In the rows, zero is written as 128.
Rows lie near named flat spaces through zero. A row that begins with a name and a colon came from that space; any other row is followed by the name of its block's space that it lies nearest.
jd_qb: 99 138 105 146 109 150 93 127 154 129 127 113 148 132 141 104 133 145
 101 120 137 130 127 137 158 123
rl_mp: 135 136 137 124 133 127 127 129 131 128 134 127 125 129 119 109 132 137
 144 127 130 125 157 120 120 121
gq_hb: 117 168 128 145 100 111 127 134 142 155 133 115 127 129 132 109 168 121
 129 112 125 127 140 132 141 153
ls_bm: 136 115 117 121 156 143 116 121 158 121 118 117 127 132 113 130 112 159
 120 137 139 128 136 142 137 115
bq_fq: 136 138 101 118 174 103 136 116 132 110 120 145 125 124 151 167 122 144
 147 161 155 129 119 124 151 114
ls_bm: 139 148 131 120 119 126 143 120 119 146 103 129 110 95 153 112 137 102
 124 118 137 130 104 104 111 108
rl_mp: 143 120 112 109 164 126 144 121 114 121 103 148 126 120 145 130 127 108
 134 142 134 119 106 111 136 103
bq_fq: 175 140 143 121 107 96 172 128 97 129 109 141 101 111 165 186 136 105
 148 147 124 129 140 113 114 160
bq_fq: 92 177 126 120 158 74 137 119 101 133 171 150 126 121 131 122 137 126
 156 125 147 144 74 100 121 95
ls_bm: 119 126 130 134 141 112 150 123 132 141 106 135 111 98 138 151 136 89
 149 133 150 124 108 133 110 131
gq_hb: 147 160 119 144 63 135 115 144 118 128 129 122 149 154 165 103 169 134
 116 125 98 117 192 116 173 168
gq_hb: 153 159 139 107 154 93 155 119 133 149 133 122 100 122 111 138 135 146
 139 126 131 139 112 122 114 124
bq_fq: 159 160 139 115 156 95 157 130 145 156 124 121 107 135 100 114 166 131
 161 126 121 117 165 129 126 145
mq_mh: 139 123 122 123 128 140 124 124 129 120 116 128 127 122 141 130 117 136
 120 134 133 129 130 122 130 117
mq_mh: 134 127 125 129 132 135 124 124 150 132 117 116 122 124 123 132 125 141
 122 130 135 129 136 139 130 130
gq_hb: 131 142 109 122 128 123 122 134 111 119 141 139 150 160 139 112 146 137
 118 131 105 122 130 116 169 132
rl_mp: 62 109 117 163 137 126 107 137 174 146 150 109 147 151 82 139 143 120
 119 115 130 125 102 191 148 167
jd_qb: 147 124 138 118 137 137 130 127 134 130 122 123 121 127 114 110 125 138
 135 126 125 124 153 123 116 119
gq_hb: 107 120 126 157 86 149 108 140 134 125 125 123 147 131 143 116 142 111
 126 123 125 118 165 138 139 153
gq_hb: 151 99 147 114 130 141 128 137 103 104 146 138 135 151 107 126 107 142
 138 134 104 124 163 121 114 128
mq_mh: 140 139 154 122 107 126 139 129 95 126 130 141 118 105 144 104 127 107
 153 121 130 128 152 91 90 110
bq_fq: 122 112 100 131 147 131 123 128 141 119 121 129 143 150 129 155 129 135
 110 143 123 123 109 151 168 143
rl_mp: 130 124 138 139 98 133 128 125 130 127 120 120 117 107 146 155 113 127
 121 129 139 138 129 132 110 138
bq_fq: 114 120 111 130 111 137 121 126 106 117 124 138 141 126 160 141 116 115
 98 129 125 135 78 120 143 119
bq_fq: 117 150 91 119 197 86 136 122 149 130 139 138 136 156 113 149 150 147
 142 149 137 123 101 145 177 130
ls_bm: 100 147 116 145 125 120 113 128 115 107 135 152 145 112 168 115 137 113
 167 143 159 121 161 102 135 109
gq_hb: 112 143 120 126 133 121 124 128 124 137 139 129 136 136 124 107 140 125
 118 117 122 130 101 123 140 119
rl_mp: 132 118 131 140 104 124 134 129 128 125 123 123 121 123 142 176 118 126
 118 136 129 135 121 145 126 157
mq_mh: 150 141 130 131 90 156 119 119 147 140 92 106 112 94 160 113 122 136 102
 119 142 134 141 117 117 116
mq_mh: 122 123 93 104 176 142 122 119 129 130 112 136 143 141 125 93 131 126 97
 124 121 122 68 118 162 85
mq_mh: 117 123 109 133 119 129 122 130 121 121 132 131 143 144 142 146 128 127
 104 132 118 130 99 136 157 139
ls_bm: 119 149 116 133 109 117 122 134 94 111 145 150 150 140 163 117 143 120
 138 135 121 124 140 101 152 127
gq_hb: 146 165 148 108 143 94 151 124 127 156 146 119 104 128 99 116 141 144
 135 112 119 140 111 118 108 123
rl_mp: 113 134 119 124 166 124 128 125 145 141 122 130 130 127 108 96 145 117
 141 122 137 118 121 130 132 110
rl_mp: 94 137 114 134 134 122 113 138 139 144 160 119 154 172 91 99 155 136 104
 107 99 126 99 150 165 145
jd_qb: 173 107 145 96 169 139 140 124 125 116 121 132 114 133 97 112 107 151
 146 136 121 122 162 115 104 101
rl_mp: 97 113 125 147 121 136 119 126 148 134 121 119 128 112 127 144 120 114
 120 124 146 132 105 151 120 135
ls_bm: 122 152 114 130 130 131 108 125 128 113 131 137 142 124 153 94 136 142
 145 136 145 123 165 102 144 101
jd_qb: 79 151 150 144 97 90 123 132 86 118 195 143 134 127 132 152 114 129 143
 120 133 155 90 115 101 131
jd_qb: 106 126 102 134 128 165 89 125 153 123 120 117 151 134 134 84 125 147 97
 120 134 125 126 129 157 101
bq_fq: 116 127 112 129 142 126 125 135 146 145 133 118 143 162 99 114 154 128
 107 117 103 119 109 154 164 150
ls_bm: 147 137 94 113 173 120 141 114 142 128 89 137 120 116 155 143 135 126
 128 150 148 120 107 122 157 108
rl_mp: 159 138 142 126 119 109 140 136 126 124 143 125 121 148 118 150 136 151
 146 139 112 127 177 134 131 162
ls_bm: 120 113 115 129 124 136 124 122 112 110 120 140 133 116 158 154 105 121
 115 140 139 134 96 121 131 115
bq_fq: 95 135 147 136 122 128 114 136 135 144 163 117 136 140 85 85 138 130 132
 99 118 131 128 136 111 127
jd_qb: 136 123 132 119 139 137 124 127 129 123 130 127 128 131 117 112 119 141
 130 127 127 127 140 122 121 113
mq_mh: 114 113 122 138 108 136 112 130 116 106 143 132 143 138 142 153 107 140
 114 137 126 136 120 133 138 135
mq_mh: 151 116 117 114 176 102 154 130 121 117 124 148 128 151 117 162 138 123
 155 155 119 114 138 137 149 145
jd_qb: 140 110 102 125 144 134 134 127 136 123 101 132 134 138 142 155 132 120
 111 144 123 119 112 143 162 141
gq_hb: 118 118 137 135 104 146 115 137 117 123 140 128 142 139 123 104 128 123
 123 117 113 125 144 125 125 132
jd_qb: 84 140 110 143 128 116 104 122 128 112 156 134 143 127 145 146 113 147
 124 135 151 143 97 130 142 115
mq_mh: 126 112 124 138 116 143 110 126 141 110 129 119 132 129 135 155 103 154
 115 139 137 136 139 142 132 134
jd_qb: 152 113 140 119 109 140 133 138 112 127 135 124 133 153 112 122 128 133
 111 120 91 125 140 130 130 147
ls_bm: 130 103 143 128 126 144 122 129 144 131 135 110 122 135 94 137 107 146
 111 119 119 135 124 152 111 137
147 144 129 110 143 111 139 126 118 130 138 131 123 140 120 126 133 143
 129 129 116 131 122 117 134 123
gq_hb
133 105 117 132 93 161 122 134 121 131 106 121 141 137 144 124 129 109
 80 117 101 123 104 136 149 143
bq_fq
125 127 126 120 145 126 130 128 121 127 132 136 131 132 121 115 129 123
 133 127 125 125 119 121 128 115
mq_mh
139 162 147 126 117 104 142 129 136 155 139 114 109 124 112 117 150 134
 137 112 123 134 138 126 113 142
gq_hb
99 88 115 131 150 161 113 118 124 105 102 146 136 94 150 124 94 97 132
 138 163 123 101 119 109 80
rl_mp
139 153 123 125 136 93 152 139 116 144 137 138 132 157 121 126 175 111
 146 129 102 114 140 129 156 163
ls_bm
128 159 127 120 164 88 145 127 136 143 144 131 120 138 106 126 153 135
 157 130 131 126 130 129 134 132
bq_fq
146 129 151 116 91 151 123 129 107 131 132 119 122 120 130 96 112 135
 104 107 110 138 127 104 101 110
gq_hb
103 117 135 154 122 123 121 134 160 135 138 113 127 131 104 155 131 130
 139 128 138 128 145 168 123 164
rl_mp
120 146 147 134 121 113 144 127 124 149 121 131 111 98 130 113 145 93
 154 115 142 126 128 116 95 124
jd_qb
123 141 128 137 123 122 127 126 143 137 122 121 121 116 134 130 137 127
 136 128 142 128 139 132 126 134
jd_qb
123 140 142 153 36 158 103 127 121 126 122 109 125 94 179 127 110 132 94
 113 137 147 138 113 108 132
mq_mh
147 111 140 122 138 130 131 127 119 104 129 138 122 122 129 146 104 141
 155 147 139 127 167 120 108 120
mq_mh
120 139 131 133 125 127 127 124 128 131 120 132 123 105 143 115 132 114
 143 127 147 127 136 114 115 113
ls_bm
170 136 121 104 142 111 153 128 102 120 120 143 124 143 142 144 135 131
 131 144 108 123 130 110 146 132
rl_mp
105 135 144 116 157 119 112 119 113 107 170 141 127 116 110 106 92 158
 156 128 154 144 124 101 90 71
jd_qb
84 154 134 147 145 90 132 138 148 157 163 123 134 147 83 110 172 114 159
 111 126 122 130 153 133 157
gq_hb
142 125 119 118 152 130 133 124 139 129 112 128 124 128 124 127 129 133
 128 134 131 123 129 129 136 120
mq_mh
136 138 103 120 125 116 130 132 95 110 137 149 149 156 159 140 139 129
 116 143 107 125 113 112 173 135
ls_bm
143 130 124 138 94 156 108 136 156 136 120 101 137 148 122 106 141 154
 98 117 107 123 169 145 153 154
jd_qb
103 141 156 127 110 139 120 131 109 143 145 130 128 108 115 56 133 103
 138 93 127 130 124 97 86 92
jd_qb
149 118 120 112 133 154 107 126 142 117 133 111 136 154 110 114 107 181
 91 127 110 134 133 134 147 116
ls_bm
111 90 130 141 152 121 132 132 147 121 136 127 129 141 96 179 115 125
 141 142 132 125 125 172 125 160
ls_bm
124 119 150 132 109 133 131 132 127 139 136 118 120 124 109 127 122 122
 122 113 119 134 123 137 103 139
ls_bm
156 120 122 124 144 133 134 127 150 127 105 121 121 133 124 139 133 138
 135 142 129 117 164 141 140 141
bq_fq
139 123 137 118 148 114 154 126 113 134 115 142 113 113 128 137 131 98
 150 132 132 123 116 119 107 122
jd_qb
133 161 143 128 137 116 146 120 150 164 98 120 98 82 129 90 156 97 160
 113 157 121 144 113 94 110
ls_bm
136 113 131 114 139 142 125 129 116 120 131 133 134 138 116 109 117 132
 121 125 115 126 125 119 125 111
jd_qb
104 76 129 151 104 171 101 140 123 99 126 135 155 134 133 126 108 109
 129 133 126 115 163 141 125 136
gq_hb
119 126 145 140 102 137 122 134 131 135 133 119 128 123 120 114 131 120
 131 115 125 127 148 132 110 139
gq_hb

Rows lie near named flat spaces through zero. A row that begins with a name and a colon came from that space; any other row is followed by the name of its block's space that it lies nearest.
dl_cj: 125 119 150 151 141 145 153 139 128 131 129 143 121 101 143 132 140 134
 139 128 143 117 133 150 138 128
hd_gm: 136 133 144 133 138 161 136 130 147 110 147 121 135 114 123 109 130 155
 139 118 108 122 141 154 134 112
hd_gm: 150 138 137 125 126 136 143 146 146 121 136 120 92 105 116 115 137 161
 150 114 107 123 139 131 135 136
zc_sq: 116 147 151 137 132 143 139 130 134 127 134 140 158 123 134 120 128 134
 126 132 115 126 132 137 131 107
cr_dn: 128 144 123 132 109 146 143 142 135 160 160 135 97 158 138 106 111 78
 169 142 105 145 138 141 134 158
qj_rh: 127 136 133 123 118 136 141 135 147 131 124 127 119 154 119 79 124 94
 106 124 131 107 124 118 135 140
cr_dn: 128 111 119 122 114 161 123 109 141 101 105 112 130 161 107 89 136 84
 109 115 123 134 129 154 154 155
hd_gm: 116 140 109 139 149 127 109 127 134 119 149 124 134 147 136 148 83 86
 128 131 132 118 139 112 114 120
cr_dn: 151 88 132 121 114 164 150 119 132 124 127 128 111 139 122 125 161 110
 141 107 145 139 118 167 142 156
qj_rh: 121 125 127 137 130 116 123 125 115 115 94 128 116 106 125 153 136 129
 126 128 128 138 132 127 145 144
cr_dn: 128 88 111 112 110 117 103 105 102 142 116 109 115 135 126 103 144 151
 122 145 133 147 118 149 137 142
qj_rh: 140 135 108 108 108 117 117 126 124 138 134 118 137 136 118 124 138 156
 145 134 101 155 126 127 117 128
zc_sq: 169 80 127 110 118 129 152 125 110 159 165 148 97 132 143 213 155 122
 170 103 174 148 99 134 99 142
zc_sq: 126 147 137 110 105 114 133 128 122 155 137 141 137 152 129 128 128 116
 126 135 118 139 113 107 119 125
cr_dn: 112 147 126 124 137 120 95 122 128 146 179 113 133 147 140 92 77 143 128
 156 104 116 139 121 113 94
dl_cj: 130 109 153 115 106 158 129 101 123 114 112 123 130 137 114 112 154 128
 119 118 113 149 120 163 160 139
cr_dn: 125 106 145 128 134 139 117 113 114 141 159 123 125 119 143 117 123 163
 135 141 129 127 128 157 129 107
hd_gm: 98 168 159 128 125 108 109 116 115 120 106 133 149 117 124 135 113 142
 103 142 92 136 132 107 146 106
hd_gm: 139 136 144 128 125 141 154 138 138 129 134 143 131 125 127 147 141 121
 139 112 131 128 123 127 125 128
cr_dn: 120 140 108 131 136 118 104 134 135 128 139 104 115 128 126 77 101 147
 127 148 107 116 147 125 128 124
dl_cj: 131 126 137 123 127 115 120 127 116 152 161 129 92 127 141 148 108 133
 148 136 126 130 127 120 121 126
hd_gm: 139 74 107 149 146 147 147 132 124 123 115 133 131 110 141 142 159 123
 138 120 182 121 124 165 124 145
dl_cj: 118 136 131 114 101 126 112 111 111 144 130 124 133 144 126 114 129 132
 139 147 92 163 127 141 141 133
zc_sq: 119 135 128 125 109 111 150 142 120 172 127 151 145 146 142 104 142 112
 125 148 142 127 112 116 115 131
hd_gm: 121 137 128 141 140 103 118 135 116 128 120 128 97 99 135 160 113 138
 139 135 125 128 139 112 133 134
qj_rh: 140 118 132 115 113 134 128 124 126 135 133 118 114 124 121 105 145 159
 139 129 112 140 126 145 136 133
qj_rh: 125 128 123 130 121 152 120 116 120 132 149 124 155 128 134 127 133 149
 162 142 95 164 139 170 131 120
qj_rh: 125 117 110 133 135 124 126 129 123 133 126 129 161 123 136 121 139 148
 126 138 141 128 126 137 113 115
zc_sq: 136 114 152 121 123 139 133 120 122 139 149 130 114 122 134 129 135 150
 137 126 128 130 121 144 132 120
dl_cj: 130 159 116 119 133 121 122 143 149 137 161 120 156 142 126 84 107 154
 123 137 109 108 133 107 99 95
dl_cj: 111 133 126 157 146 133 144 143 132 125 110 141 155 110 141 118 134 122
 122 137 144 113 137 137 130 124
qj_rh: 137 128 138 113 109 147 136 128 137 149 160 123 120 150 127 79 130 135
 140 133 110 130 125 145 128 127
zc_sq: 157 117 93 112 120 139 130 135 150 129 156 114 96 169 116 123 115 82 146
 108 136 126 126 120 110 156
dl_cj: 141 133 129 117 106 135 134 132 122 152 151 127 125 120 129 117 147 171
 170 139 92 161 131 153 127 129
zc_sq: 122 122 124 144 143 125 123 129 117 132 139 131 121 112 144 155 116 130
 146 137 135 131 137 136 125 126
hd_gm: 119 115 133 137 128 138 126 121 121 119 106 122 135 110 127 104 146 150
 122 136 124 133 134 156 149 131
zc_sq: 122 138 157 128 126 146 133 120 132 112 117 129 154 112 120 111 144 160
 116 125 107 130 130 146 145 109
zc_sq: 109 129 135 147 136 120 152 145 126 152 117 151 153 124 148 102 137 117
 108 145 162 101 120 122 120 120
qj_rh: 146 115 129 108 108 127 118 116 121 113 104 109 105 110 105 125 158 174
 135 118 102 154 127 143 149 144
qj_rh: 135 147 98 137 137 124 129 146 145 108 116 123 127 124 118 142 121 112
 141 118 119 129 143 114 121 142
dl_cj: 133 169 160 125 119 145 148 146 156 126 144 127 103 126 116 89 119 134
 137 120 86 117 141 123 144 128
qj_rh: 130 119 140 106 125 111 115 110 115 137 142 131 152 138 130 149 128 151
 105 125 142 125 105 110 107 96
cr_dn: 136 143 158 138 130 149 166 143 137 138 151 158 129 123 140 170 133 105
 156 113 131 131 126 131 123 125
zc_sq: 138 123 66 130 105 117 151 156 131 159 108 137 141 153 130 108 157 88
 155 140 143 149 123 128 108 172
cr_dn: 113 117 138 134 97 121 142 122 90 167 104 153 111 128 145 152 154 98 156
 152 125 174 120 150 154 168
dl_cj: 107 124 127 156 143 127 130 134 121 126 107 133 120 110 141 121 122 111
 125 143 140 118 141 138 145 140
dl_cj: 143 152 145 122 125 146 154 146 153 132 155 135 152 124 124 103 139 160
 139 119 109 119 129 131 113 103
hd_gm: 132 146 146 111 91 91 141 140 108 162 103 141 81 116 123 135 151 141 141
 137 106 152 117 102 145 158
qj_rh: 145 119 115 130 138 166 146 140 168 106 137 114 147 142 114 63 138 127
 115 109 138 96 133 148 121 123
cr_dn: 121 145 150 128 117 151 141 120 134 121 127 144 147 151 124 142 126 82
 126 118 116 140 124 132 140 131
cr_dn: 136 137 115 112 139 97 109 129 131 125 141 120 146 129 123 142 114 160
 107 123 137 110 119 88 94 95
zc_sq: 100 143 142 145 141 114 115 124 115 119 104 130 146 101 135 125 121 151
 110 147 118 124 138 126 143 111
dl_cj: 103 142 146 138 120 115 128 124 100 163 139 151 132 129 153 154 116 112
 146 156 119 150 127 129 132 125
hd_gm: 100 129 138 152 130 126 135 123 106 133 97 151 141 119 144 161 132 90
 128 142 139 144 129 137 147 142
hd_gm: 144 126 161 126 127 169 153 128 146 115 142 130 149 110 121 106 158 173
 137 111 113 126 129 164 136 107
114 131 154 133 133 136 127 115 129 112 116 135 131 138 127 141 116 91
 100 119 138 116 123 120 143 125
qj_rh
110 116 134 139 134 130 113 119 115 138 136 121 113 125 141 102 112 130
 126 150 127 124 136 147 143 128
dl_cj
138 171 97 124 106 98 143 163 142 133 92 130 103 127 108 124 138 110 146
 126 99 143 137 89 129 170
cr_dn
132 88 119 131 141 118 111 120 103 154 163 120 95 114 153 143 117 157
 151 145 153 127 127 146 116 123
dl_cj
140 130 155 105 104 134 126 115 133 111 109 115 83 134 101 117 137 125
 115 107 104 134 123 122 160 151
qj_rh
126 116 138 138 139 145 146 127 132 121 122 142 172 122 135 130 149 133
 114 121 154 116 119 143 120 109
dl_cj
122 122 158 114 115 136 115 103 119 129 137 124 104 147 124 126 114 110
 115 126 118 133 121 131 149 130
dl_cj
93 127 138 157 138 127 128 128 104 157 134 144 146 115 162 116 118 127
 136 168 134 130 137 152 136 117
dl_cj
143 138 140 106 129 115 121 126 134 128 151 123 135 126 121 134 124 171
 119 118 121 117 118 105 107 96
hd_gm
147 109 141 109 122 137 129 113 132 111 128 124 112 138 114 152 137 121
 116 99 140 126 113 124 131 132
dl_cj
149 125 101 113 123 109 130 143 141 127 118 116 124 127 113 106 144 154
 120 119 137 116 122 107 109 132
qj_rh
148 147 84 145 154 156 144 163 169 123 180 122 148 134 134 112 108 124
 173 122 121 115 153 139 90 118
qj_rh
131 131 118 126 143 99 112 132 126 117 121 120 118 112 124 149 116 149
 114 123 138 112 128 97 116 118
hd_gm
141 126 171 120 138 172 126 110 147 99 167 115 115 124 118 124 114 152
 129 103 106 117 135 153 142 102
zc_sq
111 114 84 114 104 117 80 101 103 138 115 98 152 149 122 74 131 152 131
 168 92 170 135 159 137 137
dl_cj
140 116 149 119 109 109 143 134 108 152 115 136 97 93 130 136 165 183
 144 132 125 143 118 133 138 137
hd_gm
122 146 101 155 127 140 140 153 138 129 115 126 107 119 130 107 126 101
 168 142 102 144 158 149 146 167
qj_rh
123 123 117 136 121 125 127 134 121 139 116 122 104 119 130 104 134 130
 143 144 118 138 138 143 144 152
cr_dn
172 95 103 108 123 148 146 140 153 133 159 114 111 145 118 97 149 142
 143 104 151 114 118 140 102 137
hd_gm
138 115 116 116 122 95 131 139 124 142 108 125 113 120 123 109 146 153
 108 128 153 110 113 102 117 134
qj_rh
122 111 123 126 128 132 123 114 117 132 127 133 170 136 135 130 140 135
 117 135 143 135 117 142 118 111
dl_cj
118 94 85 115 120 101 96 109 109 138 105 112 143 161 127 98 128 110 92
 146 160 126 112 119 117 139
hd_gm
